Below are the code and all the weights of a small trained network. Each question names an input and a target symbol and asks about switching units off, where a switched-off unit gives its printed mean instead of its output.

import numpy as np


def w(rows, s, z=0):
    codes = np.array(rows[::2]) - 128.0
    scale = np.full(codes.shape[1], s)
    scale[-1] = z or s
    return codes * scale


def norm(h):
    return h / np.sqrt((h * h).mean(-1, keepdims=True) + 1e-5)


def f(y):
    return y / 2 * (1 + np.tanh(0.7978845608 * (y + 0.044715 * y**3)))


def softmax(a):
    e = np.exp(a - a.max(-1, keepdims=True))
    return e / e.sum(-1, keepdims=True)


def log_softmax(a):
    a = a - a.max(-1, keepdims=True)
    return a - np.log(np.exp(a).sum(-1, keepdims=True))


def net(x, mask):
    ids = ['ΞΩγδζηθ'.index(c) for c in x.split()]
    T = len(ids)
    res = E[ids] + P[:T]
    u = 0
    for l in range(2):
        q, k, v = (norm(res) @ M[l].T for M in (Q, K, V))
        z = softmax(np.where(np.tri(T) > 0, q @ k.T / 2**0.5, -1e9)) @ v
        res = res + np.where(mask[u], z, O[l][:, -1]) @ O[l][:, :-1]
        u += 1
        y = f(norm(res) @ A[l][:, :-1].T + A[l][:, -1])
        res = res + np.where(mask[u : u + 8], y, B[l][:, -1]) @ B[l][:, :-1]
        u += 8
    return log_softmax(norm(res)[-1] @ U[:, :-1].T + U[:, -1])


Q, K, V, O, A, B = {}, {}, {}, {}, {}, {}
E = w([
[101,81,180,136,88,104,14,91,63,37],'Ξ',
[41,122,118,152,179,53,81,178,156,164],'Ω',
[45,155,107,98,242,40,120,125,60,144],'γ',
[80,211,20,86,158,179,23,100,73,123],'δ',
[15,104,187,72,94,44,163,40,62,152],'ζ',
[66,149,31,65,107,201,100,59,91,190],'η',
[178,102,38,103,175,4,207,117,135,148],'θ',
],0.011)
P = w([
[110,141,127,197,85,126,181,161,69,66],'0',
[170,187,111,84,156,18,122,118,104,200],'1',
[66,103,94,141,111,138,158,131,157,47],'2',
[223,176,157,25,155,46,108,114,113,201],'3',
[133,104,192,146,100,182,187,218,39,165],'4',
[133,145,37,80,110,11,66,73,178,149],'5',
[103,113,158,157,175,190,189,117,179,58],'6',
[229,49,104,69,152,117,56,112,68,232],'7',
[87,40,139,149,164,201,143,111,179,95],'8',
[147,154,54,64,128,17,46,96,169,156],'9',
],0.012)
Q[0] = w([
[12,130,33,253,154,92,159,73,227,14],'L0H0',
[161,5,224,155,124,250,158,98,79,191],'L0H0',
],0.026)
K[0] = w([
[98,42,109,99,215,124,82,5,233,104],'L0H0',
[159,44,74,128,88,72,52,187,4,247],'L0H0',
],0.03)
V[0] = w([
[143,120,126,152,154,104,129,254,155,103],'L0H0',
[152,106,138,106,129,80,203,101,109,121],'L0H0',
],0.023)
O[0] = w([
[70,117,76,145,160,125,93,5,254,88,59],'L0H0',
[47,74,87,29,85,96,88,244,139,102,254],'L0H0',
],0.0082,0.0085)
A[0] = w([
[150,123,108,113,119,105,96,106,109,172,2],'L0N0',
[97,94,131,148,128,199,190,155,134,138,107],'L0N1',
[141,153,135,125,140,99,105,82,151,162,115],'L0N2',
[129,129,114,115,135,97,110,116,166,147,112],'L0N3',
[69,86,168,171,173,162,181,141,145,119,120],'L0N4',
[104,95,139,182,81,170,174,155,202,119,184],'L0N5',
[117,173,129,159,139,252,116,169,158,112,88],'L0N6',
[114,80,171,203,96,172,135,167,125,43,82],'L0N7',
],0.032,0.0053)
B[0] = w([
[157,160,179,111,130,62,141,203,112,86,202],'L0N0',
[157,122,169,78,228,183,186,117,186,122,187],'L0N1',
[162,51,172,190,115,170,83,169,156,119,235],'L0N2',
[101,171,165,124,114,117,113,88,102,87,254],'L0N3',
[31,126,126,86,172,77,82,124,142,201,194],'L0N4',
[119,136,130,160,103,114,232,226,199,140,166],'L0N5',
[179,200,108,126,183,187,111,147,2,187,164],'L0N6',
[76,4,164,209,116,170,107,19,137,69,182],'L0N7',
],0.021,0.0096)
Q[1] = w([
[118,95,111,6,142,97,120,87,69,222],'L1H0',
[247,171,118,251,144,224,83,136,35,235],'L1H0',
],0.021)
K[1] = w([
[234,115,132,51,132,131,120,204,71,74],'L1H0',
[145,190,156,249,181,250,178,133,39,130],'L1H0',
],0.022)
V[1] = w([
[118,81,136,179,106,19,207,71,150,129],'L1H0',
[189,110,5,112,197,106,133,165,156,157],'L1H0',
],0.021)
O[1] = w([
[254,65,173,54,149,162,131,134,60,116,1],'L1H0',
[158,151,101,113,24,83,113,100,158,103,7],'L1H0',
],0.0097,0.0066)
A[1] = w([
[125,116,33,48,156,171,141,216,155,219,167],'L1N0',
[73,159,118,116,130,57,173,146,106,152,213],'L1N1',
[115,94,135,105,135,167,128,118,210,100,153],'L1N2',
[102,103,89,30,104,86,99,113,87,169,96],'L1N3',
[146,85,95,50,115,109,222,19,206,150,68],'L1N4',
[95,132,197,110,91,61,52,147,133,140,91],'L1N5',
[93,139,94,146,81,189,231,100,154,145,2],'L1N6',
[82,112,127,6,164,163,108,104,180,149,196],'L1N7',
],0.021,0.0034)
B[1] = w([
[119,29,225,65,186,143,156,77,115,252,199],'L1N0',
[189,166,103,187,97,177,69,103,81,92,225],'L1N1',
[148,138,108,188,48,143,144,109,80,140,177],'L1N2',
[170,56,44,134,100,125,139,189,203,73,196],'L1N3',
[133,76,65,68,123,163,179,117,82,244,142],'L1N4',
[106,147,97,88,155,148,214,95,147,161,252],'L1N5',
[72,161,111,66,115,81,172,88,177,46,143],'L1N6',
[105,178,162,133,210,66,55,156,145,147,216],'L1N7',
],0.021,0.02)
U = w([
[103,109,205,118,130,111,99,254,51,88,148],'Ξ',
[158,85,137,152,103,150,68,18,146,72,150],'Ω',
[106,173,143,83,163,151,205,60,144,79,62],'γ',
[102,134,136,225,122,117,187,182,198,146,6],'δ',
[159,65,53,109,104,150,168,156,125,159,129],'ζ',
[149,202,91,164,104,99,117,107,26,141,184],'η',
[132,143,61,118,182,100,48,117,175,72,186],'θ',
],0.006,0.0023)

Each question gives the input, a string of symbols that net reads in full, and the target symbol t.
The units are the heads (2 rows each of Q, K, V and O) and the neurons (one row each of A and B). Each row of codes is followed by its name. A weight is (code - 128) times the scale printed after its matrix; where a second scale follows, it is the last column's (O, A, B and U).
mask holds one flag per unit, layer by layer, with each layer's heads first. A switched-off unit (its flag False) gives its mean, the last column of its rows in O or B, instead of its output. The means were averaged over made-up inputs and are rounded, as every weight is.
A unit's drop is (log p(t) with every unit on - log p(t) with that unit switched off) / (log p(t) with every unit on - log p(t) with every unit switched off).
The circuit of an input: a set's keep is (log p(t) with only the set's units on - log p(t) with every unit switched off) / (log p(t) with every unit on - log p(t) with every unit switched off). Starting from the 12 units with the biggest drops (on a tie, the unit counted first), units are removed one at a time, each time the one whose removal leaves the highest keep (on an exact tie, the one counted first), for as long as the keep stays at least 0.8.
circuit, biggest first: the units of the circuit, biggest drop first
most important unit: the unit with the biggest drop
k most important neurons: the k neurons with the biggest drops, biggest first
k most important neurons of layer l: the k neurons of layer l with the biggest drops, biggest first
drop when u is switched off: that unit's drop, to one decimal
input ζ η η δ, target ζ: 2 most important neurons	[L1N3 L1N0]
input γ γ θ η, target γ: circuit, biggest first	[L0H0 L1N5 L0N3]
input η ζ γ η γ θ, target γ: most important unit	L1N5
input θ ζ ζ ζ θ δ, target ζ: 2 most important neurons	[L1N0 L1N3]
input ζ Ξ θ, target ζ: 2 most important neurons	[L0N5 L0N2]
input η η ζ ζ η Ω ζ Ω θ θ, target ζ: circuit, biggest first	[L0H0 L1N3 L1N7]
input θ θ Ω Ω ζ Ξ, target Ω: circuit, biggest first	[L0H0 L0N2 L1N7]
input Ξ ζ δ, target η: circuit, biggest first	[L0N6 L0H0]
input η γ θ θ γ θ, target θ: 2 most important neurons of layer 1	[L1N7 L1N3]
input ζ θ ζ θ ζ η γ, target θ: circuit, biggest first	[L0N4 L1N3 L1N1]
input γ Ξ θ θ, target γ: 3 most important neurons	[L1N5 L0N3 L1N7]
input ζ Ξ ζ Ω, target ζ: 2 most important neurons	[L1N3 L0N1]
input Ω δ δ Ω δ Ω γ γ, target δ: 3 most important neurons of layer 0	[L0N2 L0N6 L0N0]
input θ ζ η θ ζ ζ Ξ θ δ, target η: circuit, biggest first	[L0N6]
input γ ζ γ ζ δ ζ η Ω ζ η, target η: 2 most important neurons of layer 1	[L1N1 L1N3]
input γ θ Ξ η η Ω γ ζ, target η: 2 most important neurons of layer 0	[L0N4 L0N0]
input θ ζ Ξ θ η η Ξ ζ γ η, target Ξ: 2 most important neurons of layer 0	[L0N2 L0N0]
input Ξ ζ γ θ ζ γ, target γ: 2 most important neurons of layer 0	[L0N3 L0N2]
input ζ ζ δ θ η η Ξ ζ θ Ω, target Ξ: 2 most important neurons	[L0N2 L0N0]
input θ δ ζ Ω, target θ: most important neuron of layer 0	[L0N3]
input η ζ δ Ξ δ Ξ θ ζ, target δ: 2 most important neurons	[L0N2 L0N6]
input ζ ζ γ γ Ω θ γ ζ η η, target γ: 3 most important neurons of layer 1	[L1N5 L1N7 L1N3]
input Ω Ω ζ δ η ζ Ω γ, target η: drop when L1N1 is switched off	0.2
input η η ζ ζ δ ζ, target ζ: drop when L0N3 is switched off	0.1
